[[ 30 -29  41  63  35 -28]
 [ 10   9  36  -3   4   2]
 [ 69 -49  29  24  11 -19]] => 24

[[-44  -3 -51  35 -27   9  15]
 [ 22  12  37  55   6  76  12]
 [ 58  46 -22  32 -25 -23  -3]] => -25

[[  9  18  23 -52  12 -46]
 [ 11  48  42 -81  -3 -62]
 [ 40 -59  46  17  -5  21]] => 17

[[ -7 -17  -9 -76 -65]
 [  1 -10  -4 -11  -1]
 [-24  53 -41   1  35]] => -41

[[ 33 -57  -1   2  -4  17  -1]
 [-15  62   0   1  -7  10  -1]
 [ 31  39  -2   4   1  47   3]] => 1

[[-52  31  12 -19 -33]
 [-15  14  13 -16 -81]
 [  6 -10   5  -6  16]] => 5

[[ 11  68  31  23]
 [ 29  54  18  27]
 [-15  30 -38  19]] => 30

[[  8 -26 -60 -15 -21  14]
 [ 45  16 -27  11  -7   4]
 [ 32  14  -5  21 -21  19]] => 21
---
Input: -17    6    4   78   31
Output: 4, 78
Input: -60   76   38   17   -9   25   32
Output: 17, 76
Input:   5  -67   37   68   19   81  -12
Output: 68, 81
Input:  38   14    8   68   21  -81  -75
Output: 68, 68
Input:  12   38   64  -19  -57
Output: 64, 64
Input: -80   63    1   42  -56
Output: 1, 63
Input:  80  -13  -34   -1   73
Output: -34, 80
Input: -81   62  -43  -16  -72
Output: -43, 62
Input: 19  72  16  48  -5
Output: 16, 72
---
Q: [ -0.862   6.862   9.265   9.431 -11.474  14.177   2.880]
A: 2.880, -0.862

Q:
[[-0.319  2.142 -0.244 -0.228 -0.929]
 [-2.098 -0.242  0.922  1.696 -1.760]]
A: -0.929, -2.098

Q: [-0.601 -1.195  0.943  0.776]
A: 0.776, -0.601

Q: [ -0.901  -9.960  12.988 -10.315   5.849]
A: 5.849, -0.901

Q:
[[  4.47   0.25 -12.21  20.63   1.59  -9.03  19.12]
 [ 19.51   5.65   3.63  12.76  21.75  -5.08  -3.67]]
A: 19.12, 19.51

Q: [-163.705 -106.569  -72.485   13.554  147.414]
A: 147.414, -163.705

Q:
[[  9.24 -16.58  22.68   2.77  10.82   9.33   3.96]
 [ -6.06  17.99 -19.82   0.10  -7.19  -6.15  -1.73]]
A: 3.96, -6.06

Q: [ 0.01  0.11 -0.17 -0.03]
A: -0.03, 0.01
---
[-41  -3 -66 -35   0] ⇒ -41
[  6 -46  73  17  23 -20] ⇒ 6
[ 14 -37  17  33  10 -61] ⇒ 14
[-33  10  24 -66  -8  -1] ⇒ -33
[  2  16  70  47 -19 -29] ⇒ 2
[-49 -68  32  59 -16 -78  51] ⇒ -49
[ 78  69 -48 -74 -33] ⇒ 78
[-16 -81  11 -43] ⇒ -16
[ 64 -13  10  17] ⇒ 64
[ 69 -72  44 -21  -2] ⇒ 69
---
[-60 -20  44  48 -38  21] -60
[ 22 -75  70  -3] 22
[-17 -15 -19  22   0 -80] -17
[-74 -36 -49  18] -74
[ 31  23  25  65  55 -64 -60] 31
[-28  36 -68 -78  -5] -28
[ 12 -47  10 -27  69] 12
[-71  66  -8  12 -36] -71
---
3,-59,-36,41
-10,-47,-16,61
result: -16

75,-27,41,81,34 result: 81

-61,24,-71,31,-23,-15 result: -23

-33,11,7,-15,30,80
-10,-7,23,24,31,11
result: 31

45,51,19,31,-62 result: 31

-9,-12,-18,6,-2
-13,-59,22,-3,3
result: -3
---
 21   62  -62   14
-81   23  -53  -29
 24   35  -67  -45
| 35

 72   65    2  -23   59  -62  -65
 17    5   10  -16   11  -14   -8
 18   26  -51  -55  -13  -57  -23
| -13

-29   -2   -8  -32    4
-48  -52   69  -39  -61
 16   50  -22   29   10
| -22

 64   69   12   72  -31   74
-22  -76   49  -24  -59  -32
-62  -73   73  -61  -25  -60
| -61

 29   -7  -23  -20   48   26
-77   69  -22   25  -35  -74
 -3    0   13  -15    9    2
| -15

-44  -28   30   24   30  -56
-62   35   26  -47   -2  -51
-50   27   78   24   43  -35
| 24

 21   15   21  -74  -22  -38
 -9   42  -46  -52  -32  -46
 63  -70    9   -2    8   -8
| -2

 15  -58   33   26
-42   10   -3  -64
 25  -51   23   17
| -51
---
[[ 58 -83 -34  18 -34 -35]
 [ 16  10  30  21  33  -9]
 [ 56 -82 -29  22 -36 -31]] -> 21

[[-76 -61 -63 -10 -67]
 [-59 -48 -12  -6 -17]
 [ 69  70  21  -8  -2]] -> -12

[[ 51 -28  60 -52 -22  33]
 [-60 -20 -45  41 -51 -18]
 [-35 -28  54  58  39 -25]] -> 41

[[ 25 -37 -16  72]
 [-11 -24  -3  51]
 [  6   8 -54  10]] -> -24

[[-18 -35  -2  10   3  -5]
 [-18 -73  -2  14   3  -5]
 [-18  -8  -2  10   3 -21]] -> 14

[[-27  61  46   1 -24 -13]
 [-31 -20  -8 -21 -22   1]
 [  3 -21  39  -9 -40  62]] -> -21
